Below is a small trained network, with its code and all its weights. Each question gives an input and a class and asks what happens when units are switched off, that is, made to give their printed mean instead of their output.

import numpy as np


def w(rows, s, z=0):
    codes = np.array(rows[::2]) - 128.0
    scale = np.full(codes.shape[1], s)
    scale[-1] = z or s
    return codes * scale


def norm(h):
    return h / np.sqrt((h * h).mean(-1, keepdims=True) + 1e-5)


def f(y):
    return y / 2 * (1 + np.tanh(0.7978845608 * (y + 0.044715 * y**3)))


def log_softmax(a):
    a = a - a.max(-1, keepdims=True)
    return a - np.log(np.exp(a).sum(-1, keepdims=True))


def net(x, mask):
    res = np.array(x, float).reshape(1, 6) / 4 @ E
    u = 0
    for l in range(3):
        y = f(norm(res) @ A[l][:, :-1].T + A[l][:, -1])
        res = res + np.where(mask[u : u + 5], y, B[l][:, -1]) @ B[l][:, :-1]
        u += 5
    return log_softmax(norm(res)[-1] @ U[:, :-1].T + U[:, -1])


A, B = {}, {}
E = w([
[162,105,95],'x0',
[254,134,108],'x1',
[163,122,208],'x2',
[202,61,94],'x3',
[113,134,96],'x4',
[223,123,131],'x5',
],0.0087)
A[0] = w([
[200,53,35,149],'L0N0',
[121,62,124,64],'L0N1',
[130,88,248,118],'L0N2',
[160,31,174,254],'L0N3',
[96,52,125,63],'L0N4',
],0.011,0.0024)
B[0] = w([
[117,251,121,253],'L0N0',
[75,113,79,134],'L0N1',
[128,132,156,214],'L0N2',
[71,233,132,219],'L0N3',
[92,84,76,147],'L0N4',
],0.012,0.005)
A[1] = w([
[39,107,94,80],'L1N0',
[131,144,146,1],'L1N1',
[254,104,81,163],'L1N2',
[119,190,195,205],'L1N3',
[146,237,233,173],'L1N4',
],0.0088,0.0012)
B[1] = w([
[99,121,9,168],'L1N0',
[136,96,113,128],'L1N1',
[76,167,126,132],'L1N2',
[143,116,148,202],'L1N3',
[78,117,136,253],'L1N4',
],0.012,0.0078)
A[2] = w([
[66,167,123,239],'L2N0',
[61,238,98,253],'L2N1',
[171,62,128,53],'L2N2',
[191,125,225,116],'L2N3',
[77,2,84,108],'L2N4',
],0.0099,0.0036)
B[2] = w([
[139,22,110,199],'L2N0',
[212,106,150,245],'L2N1',
[144,152,76,117],'L2N2',
[1,64,116,143],'L2N3',
[70,197,90,145],'L2N4',
],0.0084,0.013)
U = w([
[3,101,21,143],'0',
[187,228,142,216],'1',
[177,69,65,1],'2',
[50,105,252,159],'3',
],0.013,0.0042)

Each question gives the input, the list of numbers given to net, and the class t.
The units are the neurons (one row each of A and B). Each row of codes is followed by its name. A weight is (code - 128) times the scale printed after its matrix; where a second scale follows, it is the last column's (A, B and U).
mask holds one flag per neuron, layer by layer. A switched-off neuron (its flag False) gives its mean, the last column of its row in B, instead of its output. The means were averaged over made-up inputs and are rounded, as every weight is.
A unit's drop is (log p(t) with every unit on - log p(t) with that unit switched off) / (log p(t) with every unit on - log p(t) with every unit switched off).
top k neurons: the k neurons with the biggest drops, biggest first
drop when u is switched off: that unit's drop, to one decimal
input [7,-2,-6,-7,0,2], class 2: top neuron : (L1N4)
input [0,8,-4,-1,8,-8], class 2: top 3 neurons : (L0N3 L2N4 L2N1)
input [-4,6,5,2,-6,2], class 3: top 3 neurons : (L2N3 L1N4 L1N0)
input [-3,5,-3,-7,-4,0], class 3: top 2 neurons : (L1N0 L0N0)
input [-5,-1,-5,-2,2,3], class 2: top 2 neurons : (L1N4 L0N4)
input [4,-7,-8,7,5,6], class 1: top 2 neurons : (L0N0 L1N4)
input [0,2,-1,0,-7,-1], class 3: top 2 neurons : (L1N0 L1N4)
input [4,1,0,-4,-1,2], class 3: top 2 neurons : (L1N0 L0N4)
input [-3,5,-8,-6,-6,0], class 2: drop when L2N0 is switched off : 0.1
input [6,6,-3,3,4,-1], class 1: drop when L1N3 is switched off : 0.0
input [-6,7,1,-4,1,-2], class 3: drop when L1N0 is switched off : 0.1
